Below is a small trained network, with its code and all its weights. Each question gives an input and a target symbol and asks what happens when units are switched off, that is, made to give their printed mean instead of their output.

import numpy as np


def w(rows, s, z=0):
    codes = np.array(rows[::2]) - 128.0
    scale = np.full(codes.shape[1], s)
    scale[-1] = z or s
    return codes * scale


def norm(h):
    return h / np.sqrt((h * h).mean(-1, keepdims=True) + 1e-5)


def f(y):
    return np.maximum(y, 0)


def softmax(a):
    e = np.exp(a - a.max(-1, keepdims=True))
    return e / e.sum(-1, keepdims=True)


def log_softmax(a):
    a = a - a.max(-1, keepdims=True)
    return a - np.log(np.exp(a).sum(-1, keepdims=True))


def net(x, mask):
    ids = ['ΘΣεζπτ'.index(c) for c in x.split()]
    T = len(ids)
    res = E[ids] + P[:T]
    r = norm(res)
    for j in range(3):
        rows = slice(3 * j, 3 * j + 3)
        q, k, v = (r @ M[0][rows].T for M in (Q, K, V))
        z = softmax(np.where(np.tri(T) > 0, q @ k.T / 3**0.5, -1e9)) @ v
        o = O[0][rows]
        res = res + np.where(mask[j], z, o[:, -1]) @ o[:, :-1]
    y = f(norm(res) @ A[0][:, :-1].T + A[0][:, -1])
    res = res + np.where(mask[3:15], y, B[0][:, -1]) @ B[0][:, :-1]
    return log_softmax(norm(res)[-1] @ U[:, :-1].T + U[:, -1])


Q, K, V, O, A, B = {}, {}, {}, {}, {}, {}
E = w([
[137,168,251,125],'Θ',
[106,186,160,139],'Σ',
[105,237,56,136],'ε',
[196,154,105,147],'ζ',
[128,163,235,114],'π',
[120,223,118,14],'τ',
],0.014)
P = w([
[53,1,139,163],'0',
[120,135,191,92],'1',
[129,135,180,95],'2',
[139,130,165,117],'3',
[123,125,155,143],'4',
[133,124,151,156],'5',
[105,139,158,159],'6',
[166,105,125,180],'7',
],0.0072)
Q[0] = w([
[228,153,101,143],'h0',
[114,118,57,32],'h0',
[140,224,215,198],'h0',
[196,118,204,68],'h1',
[115,254,205,6],'h1',
[37,111,93,229],'h1',
[37,90,110,85],'h2',
[222,70,167,51],'h2',
[186,87,209,100],'h2',
],0.008)
K[0] = w([
[183,131,2,175],'h0',
[91,52,59,27],'h0',
[46,247,36,140],'h0',
[72,186,70,153],'h1',
[30,178,81,102],'h1',
[132,50,196,212],'h1',
[134,149,185,131],'h2',
[138,75,52,117],'h2',
[125,152,121,74],'h2',
],0.0091)
V[0] = w([
[105,203,97,236],'h0',
[254,106,85,118],'h0',
[84,158,34,90],'h0',
[169,198,134,233],'h1',
[44,95,40,109],'h1',
[168,91,56,169],'h1',
[142,122,147,16],'h2',
[180,23,47,186],'h2',
[178,113,150,153],'h2',
],0.0091)
O[0] = w([
[159,165,97,76,180],'h0',
[2,159,231,208,82],'h0',
[188,235,125,182,183],'h0',
[230,210,133,39,131],'h1',
[101,150,19,154,137],'h1',
[112,193,163,114,61],'h1',
[166,110,170,227,161],'h2',
[101,154,182,80,2],'h2',
[163,154,214,110,108],'h2',
],0.0075,0.0089)
A[0] = w([
[135,33,141,168,184],'n0',
[183,18,254,204,40],'n1',
[179,194,221,70,246],'n2',
[136,168,117,134,198],'n3',
[163,163,62,119,137],'n4',
[94,40,137,92,192],'n5',
[185,118,199,175,227],'n6',
[110,253,216,136,129],'n7',
[110,170,95,149,166],'n8',
[167,84,80,36,226],'n9',
[159,182,91,84,146],'n10',
[114,106,57,133,101],'n11',
],0.009,0.0014)
B[0] = w([
[144,130,192,106,179],'n0',
[112,149,195,100,196],'n1',
[69,93,60,153,218],'n2',
[109,122,140,188,191],'n3',
[137,141,77,118,254],'n4',
[223,254,204,228,152],'n5',
[128,179,43,163,189],'n6',
[81,129,88,152,191],'n7',
[167,119,103,198,183],'n8',
[87,129,231,50,200],'n9',
[140,81,109,194,239],'n10',
[69,97,180,201,173],'n11',
],0.0068)
U = w([
[159,89,196,117,155],'Θ',
[169,25,135,70,160],'Σ',
[180,186,105,107,34],'ε',
[64,160,178,126,164],'ζ',
[156,71,192,118,254],'π',
[109,1,125,210,60],'τ',
],0.0091,0.00095)

Each question gives the input, a string of symbols that net reads in full, and the target symbol t.
The units are the heads (3 rows each of Q, K, V and O) and the neurons (one row each of A and B). Each row of codes is followed by its name. A weight is (code - 128) times the scale printed after its matrix; where a second scale follows, it is the last column's (O, A, B and U).
mask holds one flag per unit, heads first, then neurons. A switched-off unit (its flag False) gives its mean, the last column of its rows in O or B, instead of its output. The means were averaged over made-up inputs and are rounded, as every weight is.
A unit's drop is (log p(t) with every unit on - log p(t) with that unit switched off) / (log p(t) with every unit on - log p(t) with every unit switched off).
The circuit of an input: a set's keep is (log p(t) with only the set's units on - log p(t) with every unit switched off) / (log p(t) with every unit on - log p(t) with every unit switched off). Starting from the 12 units with the biggest drops (on a tie, the unit counted first), units are removed one at a time, each time the one whose removal leaves the highest keep (on an exact tie, the one counted first), for as long as the keep stays at least 0.8.
units of the circuit, in order: the units of the circuit, biggest drop first
top k neurons: the k neurons with the biggest drops, biggest first
heads that matter: for each layer, one digit per head in row order, 1 if its drop is at least 0.15 and else 0, layers parted by /
drop of u: that unit's drop, to one decimal
input ζ ζ τ, target ζ: units of the circuit, in order -> [h0]
input Σ π π τ, target Σ: top 2 neurons -> [n9; n1]
input Σ ε π, target ε: units of the circuit, in order -> [h0; h1]
input π Θ τ, target π: heads that matter -> 110
input Σ π π π ζ τ τ, target τ: units of the circuit, in order -> [h1; n11; h0]
input ζ Θ π τ, target ζ: heads that matter -> 111
input π ζ Θ π Σ, target Σ: heads that matter -> 100
input Θ ε ε π, target ε: heads that matter -> 110
input τ π Θ, target τ: heads that matter -> 011
input τ Σ π, target τ: heads that matter -> 011
input Σ π τ π τ ζ Σ τ, target τ: heads that matter -> 110
input π Θ ζ, target ζ: drop of h2 -> 0.0
input τ π π, target τ: drop of n9 -> 0.1
input π Σ π ζ, target ζ: drop of h0 -> 1.1
input Σ Σ τ, target Σ: drop of h1 -> 0.2
